Below are the code and all the weights of a small trained network. Each question names an input and a class and asks about switching units off, where a switched-off unit gives its printed mean instead of its output.

import numpy as np


def w(rows, s, z=0):
    codes = np.array(rows[::2]) - 128.0
    scale = np.full(codes.shape[1], s)
    scale[-1] = z or s
    return codes * scale


def norm(h):
    return h / np.sqrt((h * h).mean(-1, keepdims=True) + 1e-5)


def f(y):
    return np.maximum(y, 0)


def log_softmax(a):
    a = a - a.max(-1, keepdims=True)
    return a - np.log(np.exp(a).sum(-1, keepdims=True))


def net(x, mask):
    res = np.array(x, float).reshape(1, 6) / 4 @ E
    u = 0
    for l in range(2):
        y = f(norm(res) @ A[l][:, :-1].T + A[l][:, -1])
        res = res + np.where(mask[u : u + 13], y, B[l][:, -1]) @ B[l][:, :-1]
        u += 13
    return log_softmax(norm(res)[-1] @ U[:, :-1].T + U[:, -1])


A, B = {}, {}
E = w([
[243,135,135,2,172,201,203],'x0',
[130,133,135,131,129,130,129],'x1',
[128,127,127,129,127,129,128],'x2',
[127,201,226,46,18,43,47],'x3',
[212,224,25,232,99,91,90],'x4',
[125,121,120,122,127,121,129],'x5',
],0.0032)
A[0] = w([
[204,146,99,82,172,116,111,11],'L0N1',
[40,122,116,188,75,147,100,27],'L0N2',
[92,97,233,24,171,65,136,240],'L0N3',
[58,97,177,144,124,148,81,10],'L0N4',
[102,83,131,253,199,190,163,214],'L0N5',
[196,220,60,117,153,52,184,27],'L0N6',
[173,152,32,152,129,144,102,39],'L0N7',
[190,213,157,51,180,90,198,7],'L0N8',
[196,161,71,77,169,247,244,55],'L0N9',
[228,130,80,172,64,166,73,249],'L0N10',
[20,40,141,67,121,221,135,199],'L0N11',
[152,115,177,115,61,128,118,120],'L0N12',
[136,101,229,59,208,171,166,168],'L0N13',
],0.0061,0.0014)
B[0] = w([
[148,143,159,179,137,181,122,172],'L0N1',
[108,155,151,43,129,146,228,182],'L0N2',
[169,175,119,155,197,96,181,251],'L0N3',
[132,37,144,253,78,147,111,172],'L0N4',
[152,44,55,115,89,102,118,238],'L0N5',
[108,114,173,189,33,227,90,200],'L0N6',
[171,164,112,121,189,102,205,191],'L0N7',
[206,25,75,117,35,183,44,199],'L0N8',
[27,152,209,150,180,141,187,254],'L0N9',
[153,142,15,132,107,43,153,220],'L0N10',
[131,95,116,170,64,161,53,240],'L0N11',
[85,113,131,150,179,91,106,174],'L0N12',
[87,129,61,32,112,107,129,235],'L0N13',
],0.0059,0.0058)
A[1] = w([
[101,59,153,209,151,59,138,121],'L1N1',
[118,119,254,134,153,126,167,138],'L1N2',
[122,129,113,206,133,62,105,115],'L1N3',
[120,155,47,141,108,128,163,146],'L1N4',
[133,222,163,120,70,108,154,164],'L1N5',
[208,119,177,64,69,136,113,127],'L1N6',
[110,58,131,153,204,137,141,100],'L1N7',
[187,138,143,149,57,123,152,106],'L1N8',
[147,220,159,198,210,196,182,19],'L1N9',
[113,75,117,104,167,79,118,158],'L1N10',
[121,103,109,162,180,166,183,86],'L1N11',
[66,85,239,138,214,110,102,150],'L1N12',
[180,88,126,22,183,116,101,2],'L1N13',
],0.0088,0.003)
B[1] = w([
[241,177,68,144,110,161,95,250],'L1N1',
[147,177,36,155,245,115,112,169],'L1N2',
[46,180,184,54,178,100,152,235],'L1N3',
[111,112,186,147,205,113,143,255],'L1N4',
[132,80,156,112,15,152,71,197],'L1N5',
[217,63,74,250,109,83,162,196],'L1N6',
[154,127,176,105,82,130,76,213],'L1N7',
[84,80,83,75,127,182,66,202],'L1N8',
[89,209,255,207,33,220,207,167],'L1N9',
[152,176,117,172,149,173,113,207],'L1N10',
[38,169,179,95,85,93,111,213],'L1N11',
[203,135,146,14,243,156,89,196],'L1N12',
[151,97,244,127,127,44,206,186],'L1N13',
],0.0063,0.0052)
U = w([
[201,19,43,225,15,211,36,231],'0',
[62,158,40,228,212,30,199,246],'1',
[215,228,135,69,238,128,19,50],'2',
[32,225,179,103,21,1,57,32],'3',
[60,42,245,19,219,215,153,12],'4',
[24,196,234,214,68,213,253,27],'5',
[231,28,219,131,114,29,204,145],'6',
],0.0087,0.0013)

Each question gives the input, the list of numbers given to net, and the class t.
The units are the neurons (one row each of A and B). Each row of codes is followed by its name. A weight is (code - 128) times the scale printed after its matrix; where a second scale follows, it is the last column's (A, B and U).
mask holds one flag per neuron, layer by layer. A switched-off neuron (its flag False) gives its mean, the last column of its row in B, instead of its output. The means were averaged over made-up inputs and are rounded, as every weight is.
A unit's drop is (log p(t) with every unit on - log p(t) with that unit switched off) / (log p(t) with every unit on - log p(t) with every unit switched off).
The circuit of an input: a set's keep is (log p(t) with only the set's units on - log p(t) with every unit switched off) / (log p(t) with every unit on - log p(t) with every unit switched off). Starting from the 12 units with the biggest drops (on a tie, the unit counted first), units are removed one at a time, each time the one whose removal leaves the highest keep (on an exact tie, the one counted first), for as long as the keep stays at least 0.8.
units of the circuit, in order: the units of the circuit, biggest drop first
unit that matters most: the unit with the biggest drop
k most important neurons: the k neurons with the biggest drops, biggest first
k most important neurons of layer l: the k neurons of layer l with the biggest drops, biggest first
drop of u: that unit's drop, to one decimal
input [7,6,0,-5,1,-3], class 5: 2 most important neurons -> [L0N9, L1N9]
input [6,6,0,3,-1,4], class 6: 3 most important neurons -> [L0N8, L1N13, L0N13]
input [1,2,6,-6,0,1], class 4: units of the circuit, in order -> [L0N9, L1N6, L1N7]
input [5,-3,5,-3,5,7], class 5: units of the circuit, in order -> [L0N9]
input [-2,-1,1,0,-5,3], class 0: 2 most important neurons of layer 0 -> [L0N11, L0N9]
input [5,-6,6,2,-6,-6], class 6: 2 most important neurons -> [L0N8, L1N13]
input [1,-8,8,2,-8,-1], class 6: 4 most important neurons -> [L0N13, L0N9, L1N13, L0N3]
input [0,2,7,6,-3,0], class 2: 2 most important neurons -> [L0N12, L0N10]
input [0,-4,1,-7,-8,-5], class 0: 3 most important neurons -> [L0N11, L0N5, L1N3]
input [1,-5,5,-7,5,3], class 5: 2 most important neurons of layer 1 -> [L1N9, L1N11]
input [6,-7,-4,0,7,3], class 5: 4 most important neurons -> [L0N9, L1N9, L0N7, L0N5]
input [-1,3,-3,-7,-7,-6], class 0: 2 most important neurons -> [L0N11, L0N5]
input [1,1,-3,-8,7,6], class 5: 4 most important neurons -> [L0N9, L1N9, L0N13, L0N8]
input [-2,3,3,-8,-5,6], class 0: unit that matters most -> L0N5
input [2,-3,1,1,-5,0], class 6: 3 most important neurons -> [L0N13, L1N13, L0N3]
input [-1,-7,-2,-4,6,-6], class 1: 2 most important neurons -> [L0N5, L0N10]
input [4,-1,4,2,-1,-4], class 6: 2 most important neurons -> [L0N8, L1N13]
input [0,-1,-6,1,7,-8], class 3: 2 most important neurons of layer 1 -> [L1N3, L1N5]
input [0,2,-1,5,-5,4], class 2: 2 most important neurons of layer 0 -> [L0N12, L0N3]
input [2,4,-7,3,-3,0], class 6: 2 most important neurons -> [L1N13, L0N3]
input [-1,0,-7,4,-7,6], class 2: unit that matters most -> L0N3
input [0,-5,7,-5,-6,0], class 0: 3 most important neurons of layer 0 -> [L0N11, L0N5, L0N2]
input [1,-1,2,6,6,4], class 0: 2 most important neurons of layer 0 -> [L0N9, L0N6]
input [-4,-8,4,2,-6,-3], class 2: 3 most important neurons of layer 0 -> [L0N3, L0N8, L0N5]
input [2,-8,-7,-4,3,-1], class 5: drop of L0N9 -> 0.2
